Group, then class
 2.43  0.81  0.50  1.06 -0.91  0.16 -0.46  0.42  0.02  1.38  0.31 -0.33 -1.83 -0.63 -0.42  1.83 -1.00 -2.14  1.36  0.29  1.33  1.99  0.01  0.04  0.42 -0.24 -0.60  0.78  0.47 -0.95  0.31  0.30  2.62  0.12 -2.15 -0.04 -0.50 -0.26 -0.88  1.48  1.08 -1.01  0.20  0.89  1.49  0.29 -0.80  1.16 -0.41  0.39 -0.53  1.49 -0.51 -0.91  1.07  0.05  3.69
Z444 z680
 2.34  0.60  0.26  0.62  0.03 -0.45  0.81  0.54  0.72 -0.17 -0.19  1.28  0.11 -1.32 -0.82 -0.17 -0.81 -1.32 -0.08 -0.45  0.73  0.87 -0.63 -3.42  0.06 -0.63  0.39 -1.13 -0.86  0.03 -0.34  0.00  1.37 -1.12  0.16  0.03  0.00 -0.32 -2.06  0.35 -0.20 -1.18  0.26  0.24  0.03  0.27 -0.14 -0.07 -0.31 -0.95 -1.28  0.17  0.44 -0.74  0.41 -0.49  3.03
z564 z948
 1.75  0.29  0.13  0.04 -0.13  0.19 -0.93  0.78 -0.04  0.79  0.33  0.83  1.96 -0.71 -0.20  0.83 -0.99 -1.64  0.03  0.23  0.48  2.98 -1.17  0.46  0.36  0.51  0.64  0.42 -0.46 -0.37 -0.76  0.38  0.79 -1.23 -0.88 -0.66  0.60  0.28 -2.40  0.08  0.08 -3.09 -0.17  0.10  1.30 -1.89 -1.30  0.08  0.16  1.24 -0.67  0.13  0.19 -1.53 -0.59  2.21  1.49
Z444 z271
 1.55  0.57 -0.23  1.14  0.30  0.26  1.70 -1.02  0.73 -0.37  0.03  0.81 -0.77 -2.54 -0.42  0.60 -0.42 -1.72 -0.21 -0.80  0.56  1.76  0.55 -0.29 -0.15  0.54  0.47  0.06  0.70 -0.01 -0.17  0.55  0.20 -2.00 -1.24  0.44 -1.12  0.99 -1.24  1.34 -0.30 -0.95  1.03  0.63  0.11  0.79  0.35 -0.83  0.01 -0.87  0.25  1.15 -1.40 -0.69  1.11  0.60  2.77
z564 z948
 1.25  0.57 -0.01 -0.13 -0.58 -0.75  0.09 -0.76  1.94  0.35 -0.08  1.52 -0.75 -0.34 -0.73  0.37 -0.33 -1.89  0.36 -0.42  1.16  2.11 -0.84 -2.36  1.52  0.51 -0.07 -0.33 -0.33  0.20 -0.48  0.99  0.38 -1.77 -1.17 -0.61  0.91  0.50 -1.88 -0.42  0.07  0.16  0.07  0.75 -0.06  0.67  0.31 -0.86  0.91 -0.52  0.32  1.12  0.15 -0.53  0.73  0.22  3.00
z564 z948
-0.74  0.70 -0.87 -1.13 -0.92 -0.98 -0.53 -1.79  0.57 -0.12 -0.74 -0.04 -0.46 -0.58 -1.35 -0.32 -0.26 -0.46 -1.24 -0.15  1.86  1.97 -0.48 -0.45  1.11 -0.06 -0.10 -0.26 -0.63  1.08 -1.50  1.28  1.17 -1.25 -0.97 -1.18  0.66 -0.05 -1.74 -1.09 -0.90  0.91  0.84 -0.68  1.34  0.72  0.15 -0.88 -0.67 -0.36  0.20  0.76 -0.61 -1.95  1.17  0.42  1.99
z564 z35
 1.73  0.04 -0.41 -1.05  0.43 -0.04 -0.23  0.10 -1.01  0.74  0.67  0.16  1.38  1.04 -2.18 -0.21 -0.44 -1.27  1.29  0.65  0.37  3.00 -0.31  0.96  1.03  1.03  0.68  0.83 -0.68  0.52  0.45  1.34  0.89 -0.58 -0.86 -1.08 -0.30 -0.73 -2.13 -0.74  0.29 -2.41 -0.05  0.63  1.27  0.69 -1.23  0.54  0.56  7.91  0.37  1.65 -0.17  0.31 -1.14  0.20  1.48
Z444 z271
-0.21  0.82 -0.66  0.05 -0.94 -0.14 -0.19 -2.45  0.17  0.36  0.19  0.73 -0.34  0.10 -0.69  0.03 -0.68 -1.02 -0.15 -0.79  1.72  3.04 -0.63 -0.35  1.46  0.57  0.59 -1.23  0.52  1.15 -0.15  1.88  0.49 -1.98 -0.67 -1.79 -0.03  0.87 -1.26 -0.35 -0.18 -0.45  0.89  0.40  0.66  0.86 -0.50 -0.30 -0.88 -0.02  0.95  0.94 -0.84 -0.90  1.27 -0.47  2.68
z564 z35
-0.01  0.42  0.52  0.32  0.04 -0.26 -1.84 -0.44 -0.05  0.82 -0.10  0.13 -1.09 -0.84 -1.48  1.04 -1.04 -1.36  0.62  1.45  0.28  2.18 -0.68  0.32  0.05 -0.14  0.86  0.51 -0.56 -0.73  0.10 -1.48  1.02 -1.14 -1.33 -0.15 -0.35 -0.29 -1.92  0.66  1.51 -1.78 -0.61  0.00  1.32 -0.12 -0.96  0.45 -0.16  0.34  0.18  0.42 -0.28 -0.10 -0.91  1.14  2.28
Z444 z680
 1.23  0.39 -0.39  0.30 -0.62 -0.01 -0.37 -0.36 -0.95  0.81 -0.36  0.92  0.64 -0.45 -1.29  0.66  0.06 -1.04  1.50  0.12  0.87  2.48 -0.29  0.91  0.25  0.59  0.83 -0.12  0.80 -0.52  1.24  0.06  0.14 -0.36 -1.41 -3.04 -0.44  0.00 -2.13  0.43  0.38 -1.70  0.34  0.43  1.85  2.41 -2.49  0.87  0.00  1.07 -0.24  0.76 -0.52  0.94 -0.22  1.50  0.45
Z444 z271
-0.28  0.50 -0.26  0.76 -0.96 -0.45 -0.37 -1.82 -0.36  0.26 -0.30 -0.34  2.52  0.03 -1.10  0.18 -0.33 -1.70  0.15 -1.70  4.42  2.58 -1.95  0.02  1.27  1.46 -0.22  0.26 -0.78 -0.17 -0.50  1.38 -0.19 -0.81 -0.71 -0.67  0.36  0.60 -2.44 -0.69 -0.23 -0.56  0.91  0.90  1.61  1.06 -0.85 -0.68 -0.11 -0.78  0.98  0.67 -0.06 -0.71  1.47  1.42  2.59
z564 z35
 2.48  1.36  0.30 -0.97  0.20 -0.99 -0.34 -0.66 -0.87  1.32  0.47 -0.09  0.31  0.90 -1.07  0.14 -0.68 -1.53  0.93 -0.41  1.14  2.40 -0.96 -0.27  0.51  0.59  0.89  0.37 -1.95 -0.67  0.04 -0.54  0.20 -0.77 -0.04  0.55 -0.26  0.22 -1.53 -1.75  0.80 -1.32 -0.18 -0.15  1.50  0.30  0.82  0.69  0.51 -0.15 -0.24  0.64  0.33 -0.03 -1.30  0.40  1.58
Z444 z680
